Here is a tiny trained network, its code and every weight. The questions are about switching its units off for an input and a class, where a switched-off unit gives its printed mean instead of its output.

import numpy as np


def w(rows, s, z=0):
    codes = np.array(rows[::2]) - 128.0
    scale = np.full(codes.shape[1], s)
    scale[-1] = z or s
    return codes * scale


def norm(h):
    return h / np.sqrt((h * h).mean(-1, keepdims=True) + 1e-5)


def f(y):
    return np.maximum(y, 0)


def log_softmax(a):
    a = a - a.max(-1, keepdims=True)
    return a - np.log(np.exp(a).sum(-1, keepdims=True))


def net(x, mask):
    res = np.array(x, float).reshape(1, 7) / 4 @ E
    u = 0
    for l in range(2):
        y = f(norm(res) @ A[l][:, :-1].T + A[l][:, -1])
        res = res + np.where(mask[u : u + 6], y, B[l][:, -1]) @ B[l][:, :-1]
        u += 6
    return log_softmax(norm(res)[-1] @ U[:, :-1].T + U[:, -1])


A, B = {}, {}
E = w([
[251,128,155,76,202,120,98,57,66,126],'x0',
[170,137,188,185,81,194,126,142,130,248],'x1',
[208,39,145,102,91,32,201,182,161,161],'x2',
[120,122,137,125,133,123,130,136,127,132],'x3',
[165,2,97,249,133,187,94,97,143,61],'x4',
[176,180,24,212,128,95,134,196,22,147],'x5',
[68,87,78,130,163,142,189,44,79,211],'x6',
],0.0028)
A[0] = w([
[62,254,119,156,173,244,9,73,107,97,2],'0.n0',
[192,139,189,113,208,115,104,91,78,98,8],'0.n1',
[158,156,211,157,68,227,105,149,107,198,23],'0.n2',
[179,187,161,122,107,161,42,175,160,66,52],'0.n3',
[210,142,188,119,182,102,118,75,84,131,49],'0.n4',
[183,157,171,131,94,103,86,204,169,70,86],'0.n5',
],0.0051,0.0044)
B[0] = w([
[214,12,159,77,86,45,220,216,136,151,252],'0.n0',
[132,153,60,70,56,179,66,149,152,132,167],'0.n1',
[144,173,82,177,216,67,102,94,254,156,189],'0.n2',
[40,100,99,131,173,159,185,48,51,173,197],'0.n3',
[130,131,63,103,87,199,81,155,150,143,189],'0.n4',
[75,69,88,127,153,154,198,72,76,194,220],'0.n5',
],0.006,0.0036)
A[1] = w([
[86,120,89,70,164,84,125,138,108,5,6],'1.n0',
[109,254,171,62,120,88,145,161,104,182,40],'1.n1',
[157,170,66,169,172,111,113,171,75,122,68],'1.n2',
[163,97,117,214,128,161,94,149,128,114,184],'1.n3',
[36,133,123,165,82,129,156,188,172,126,68],'1.n4',
[112,98,209,85,164,156,102,70,219,101,81],'1.n5',
],0.0068,0.0025)
B[1] = w([
[163,161,163,206,154,140,125,120,210,248,218],'1.n0',
[119,38,127,209,147,144,101,101,146,1,229],'1.n1',
[65,178,209,89,64,141,142,149,139,154,205],'1.n2',
[81,155,163,89,150,96,121,120,146,51,237],'1.n3',
[241,141,103,25,149,176,59,89,79,143,229],'1.n4',
[103,202,112,156,93,101,141,193,48,114,252],'1.n5',
],0.0064,0.0037)
U = w([
[195,48,154,74,109,68,194,203,137,141,153],'0',
[182,155,68,39,106,199,24,112,123,122,127],'1',
[90,100,149,190,150,122,94,108,147,1,253],'2',
[123,195,126,194,184,98,122,118,226,217,87],'3',
[44,94,94,123,153,158,202,76,50,179,83],'4',
[67,223,175,121,57,97,142,202,63,102,61],'5',
],0.0087,0.0032)

Each question gives the input, the list of numbers given to net, and the class t.
The units are the neurons (one row each of A and B). Each row of codes is followed by its name. A weight is (code - 128) times the scale printed after its matrix; where a second scale follows, it is the last column's (A, B and U).
mask holds one flag per neuron, layer by layer. A switched-off neuron (its flag False) gives its mean, the last column of its row in B, instead of its output. The means were averaged over made-up inputs and are rounded, as every weight is.
A unit's drop is (log p(t) with every unit on - log p(t) with that unit switched off) / (log p(t) with every unit on - log p(t) with every unit switched off).
The circuit of an input: a set's keep is (log p(t) with only the set's units on - log p(t) with every unit switched off) / (log p(t) with every unit on - log p(t) with every unit switched off). Starting from all 12 units, units are removed one at a time, each time the one whose removal leaves the highest keep (on an exact tie, the one counted first), for as long as the keep stays at least 0.8.
units of the circuit, in order: the units of the circuit, biggest drop first
most important unit: the unit with the biggest drop
top k neurons: the k neurons with the biggest drops, biggest first
top k neurons in layer l: the k neurons of layer l with the biggest drops, biggest first
input [-4,7,0,-8,6,-2,-6], class 3: most important unit	0.n2
input [1,-1,7,7,-5,-7,-8], class 4: units of the circuit, in order	[0.n5 0.n0 0.n3]
input [-5,-1,-4,-4,4,7,6], class 5: top 4 neurons	[1.n2 0.n5 0.n3 1.n3]
input [3,-1,4,-8,-4,-6,1], class 5: units of the circuit, in order	[1.n5 0.n0]
input [4,-3,3,-4,-3,-5,-1], class 5: units of the circuit, in order	[1.n5 0.n0]
input [-6,5,5,-4,-5,-5,-2], class 1: top 2 neurons	[1.n4 0.n0]
input [7,8,-7,-3,3,4,6], class 3: top 2 neurons	[0.n2 1.n4]
input [1,5,1,7,7,6,5], class 2: top 3 neurons in layer 1	[1.n3 1.n5 1.n0]
input [6,0,4,-3,1,6,-7], class 4: top 4 neurons	[0.n5 0.n3 1.n4 0.n0]
input [-5,5,3,7,-6,-6,0], class 2: units of the circuit, in order	[1.n1 0.n0]
input [3,8,-6,8,3,3,2], class 3: top 3 neurons	[0.n2 1.n4 1.n1]
input [3,-5,-3,4,4,-6,-6], class 4: top 2 neurons	[0.n3 0.n5]
input [-2,-8,-7,-2,6,0,-8], class 3: top 2 neurons	[1.n0 1.n1]
input [-7,1,3,3,7,0,-7], class 1: top neuron	[1.n4]
input [-5,4,-8,-7,2,8,-7], class 0: top 3 neurons	[0.n0 1.n5 1.n4]
input [-1,7,3,-7,6,2,-7], class 3: top 2 neurons in layer 1	[1.n1 1.n5]
input [6,6,-1,-5,-6,-2,-8], class 4: top 4 neurons	[0.n3 0.n5 1.n4 1.n0]
input [-1,-4,-8,2,-7,8,-5], class 0: top 2 neurons	[0.n0 1.n5]
input [2,6,1,-3,1,-7,-7], class 4: units of the circuit, in order	[0.n3 0.n5]
input [0,5,-6,-7,-8,-8,-8], class 2: top 2 neurons in layer 1	[1.n1 1.n2]
input [-7,-3,-5,-3,4,8,7], class 5: top 3 neurons	[1.n2 0.n5 0.n3]
input [-7,6,3,-6,3,4,-3], class 1: units of the circuit, in order	[1.n4]
input [-6,-7,0,-2,6,8,6], class 5: top 3 neurons in layer 0	[0.n5 0.n3 0.n2]
input [6,3,-6,-5,-7,2,4], class 2: top 2 neurons	[1.n1 0.n5]
input [-7,-7,5,5,5,5,3], class 1: top 3 neurons in layer 1	[1.n4 1.n1 1.n5]
input [7,-6,2,8,-6,-6,4], class 1: top 3 neurons	[0.n4 0.n1 0.n0]
input [3,8,-4,-6,2,2,-8], class 3: units of the circuit, in order	[0.n2]
input [2,-1,3,-7,-2,8,7], class 5: units of the circuit, in order	[1.n2 0.n5]
